Here is a tiny trained network, its code and every weight. The questions are about switching its units off for an input and a class, where a switched-off unit gives its printed mean instead of its output.

import numpy as np


def w(rows, s, z=0):
    codes = np.array(rows[::2]) - 128.0
    scale = np.full(codes.shape[1], s)
    scale[-1] = z or s
    return codes * scale


def f(y):
    return np.maximum(y, 0)


def log_softmax(a):
    a = a - a.max(-1, keepdims=True)
    return a - np.log(np.exp(a).sum(-1, keepdims=True))


def net(x, mask):
    res = np.array(x, float).reshape(1, 7) / 4 @ E
    y = f(res @ A[0][:, :-1].T + A[0][:, -1])
    res = res + np.where(mask, y, B[0][:, -1]) @ B[0][:, :-1]
    return log_softmax(res[-1] @ U[:, :-1].T + U[:, -1])


A, B = {}, {}
E = w([
[151,118,134,144,121,124,144,131],'x0',
[118,223,146,114,153,221,254,116],'x1',
[121,134,124,124,130,132,123,132],'x2',
[134,129,133,142,120,127,132,131],'x3',
[211,204,218,49,116,79,88,162],'x4',
[126,125,129,124,130,131,126,124],'x5',
[37,80,151,61,30,113,184,202],'x6',
],0.0063)
A[0] = w([
[217,218,212,43,92,79,85,180,85],'neuron 0',
[26,92,192,52,42,132,186,189,69],'neuron 1',
[39,69,50,222,124,167,147,111,2],'neuron 2',
[218,201,111,170,213,159,55,29,72],'neuron 3',
[55,97,163,49,40,112,177,238,58],'neuron 4',
[130,50,102,160,103,69,16,142,190],'neuron 5',
[182,194,148,201,236,138,69,55,77],'neuron 6',
[57,32,15,215,150,187,163,104,74],'neuron 7',
[101,185,143,113,165,189,209,109,162],'neuron 8',
[123,202,133,134,128,228,211,110,191],'neuron 9',
[42,65,38,227,144,169,161,100,41],'neuron 10',
[141,44,105,134,104,64,34,145,154],'neuron 11',
[109,203,149,117,152,206,228,135,173],'neuron 12',
[125,191,136,113,163,216,220,156,162],'neuron 13',
[127,40,113,161,102,77,20,157,195],'neuron 14',
[196,188,212,69,108,84,92,174,78],'neuron 15',
[63,109,150,62,2,113,163,180,71],'neuron 16',
],0.0048,0.00047)
B[0] = w([
[52,207,235,120,223,7,239,188,253],'neuron 0',
[126,20,34,194,169,206,59,184,252],'neuron 1',
[61,187,213,81,220,29,194,119,215],'neuron 2',
[125,8,37,242,186,234,102,218,253],'neuron 3',
[124,52,41,241,176,198,70,199,252],'neuron 4',
[220,177,108,35,14,135,70,4,221],'neuron 5',
[148,25,38,253,181,196,89,211,242],'neuron 6',
[45,211,249,90,175,41,224,160,237],'neuron 7',
[182,162,96,67,49,167,87,56,214],'neuron 8',
[190,146,118,28,20,178,79,48,229],'neuron 9',
[40,213,213,127,166,40,242,131,225],'neuron 10',
[197,184,120,63,40,137,64,40,213],'neuron 11',
[223,195,65,44,38,160,70,56,235],'neuron 12',
[212,140,88,69,54,146,58,37,228],'neuron 13',
[211,195,118,11,44,118,65,28,220],'neuron 14',
[33,163,242,148,204,45,214,134,227],'neuron 15',
[136,13,64,208,189,241,65,211,237],'neuron 16',
],0.0042,0.0045)
U = w([
[168,156,105,76,7,140,95,48,252],'0',
[121,53,68,207,171,174,104,189,69],'1',
[75,178,216,124,181,70,185,141,63],'2',
],0.012,0.00037)

Each question gives the input, the list of numbers given to net, and the class t.
The units are the neurons (one row each of A and B). Each row of codes is followed by its name. A weight is (code - 128) times the scale printed after its matrix; where a second scale follows, it is the last column's (A, B and U).
mask holds one flag per neuron, in row order. A switched-off neuron (its flag False) gives its mean, the last column of its row in B, instead of its output. The means were averaged over made-up inputs and are rounded, as every weight is.
A unit's drop is (log p(t) with every unit on - log p(t) with that unit switched off) / (log p(t) with every unit on - log p(t) with every unit switched off).
The circuit of an input: a set's keep is (log p(t) with only the set's units on - log p(t) with every unit switched off) / (log p(t) with every unit on - log p(t) with every unit switched off). Starting from the 12 units with the biggest drops (on a tie, the unit counted first), units are removed one at a time, each time the one whose removal leaves the highest keep (on an exact tie, the one counted first), for as long as the keep stays at least 0.8.
circuit, biggest first: the units of the circuit, biggest drop first
k most important neurons: the k neurons with the biggest drops, biggest first
drop of u: that unit's drop, to one decimal
input [-3,-3,4,-6,6,5,6], class 1: circuit, biggest first : (neuron 4; neuron 16)
input [0,-6,-3,-5,7,2,-1], class 2: circuit, biggest first : (neuron 0)
input [-4,3,-8,7,-5,6,-4], class 2: circuit, biggest first : (neuron 7; neuron 10)
input [-2,2,7,3,-6,5,5], class 2: 2 most important neurons : (neuron 7; neuron 10)
input [6,3,-5,-8,6,7,-7], class 1: 2 most important neurons : (neuron 3; neuron 6)
input [-6,-3,-7,-8,6,-2,4], class 2: 2 most important neurons : (neuron 0; neuron 15)
input [-1,8,-1,-8,8,-8,4], class 0: 3 most important neurons : (neuron 12; neuron 13; neuron 9)
input [8,3,-1,-6,4,2,-4], class 1: 3 most important neurons : (neuron 3; neuron 6; neuron 7)
input [-7,-6,7,-6,-5,0,3], class 0: 2 most important neurons : (neuron 5; neuron 14)
input [-4,-5,-8,-2,6,0,-8], class 1: 2 most important neurons : (neuron 3; neuron 6)
input [0,5,6,8,-7,-5,-6], class 2: 3 most important neurons : (neuron 7; neuron 10; neuron 2)
input [4,-6,8,7,7,6,-5], class 2: 2 most important neurons : (neuron 0; neuron 15)
input [-8,-5,7,1,5,3,7], class 1: drop of neuron 1 : 0.2
input [6,-5,5,-5,-3,0,-1], class 0: drop of neuron 7 : 0.0
input [-4,6,-8,1,7,5,-7], class 1: drop of neuron 5 : 0.1
input [-4,-4,-1,3,2,4,6], class 1: circuit, biggest first : (neuron 4)
input [-4,7,2,-8,5,-8,3], class 0: drop of neuron 13 : 0.1
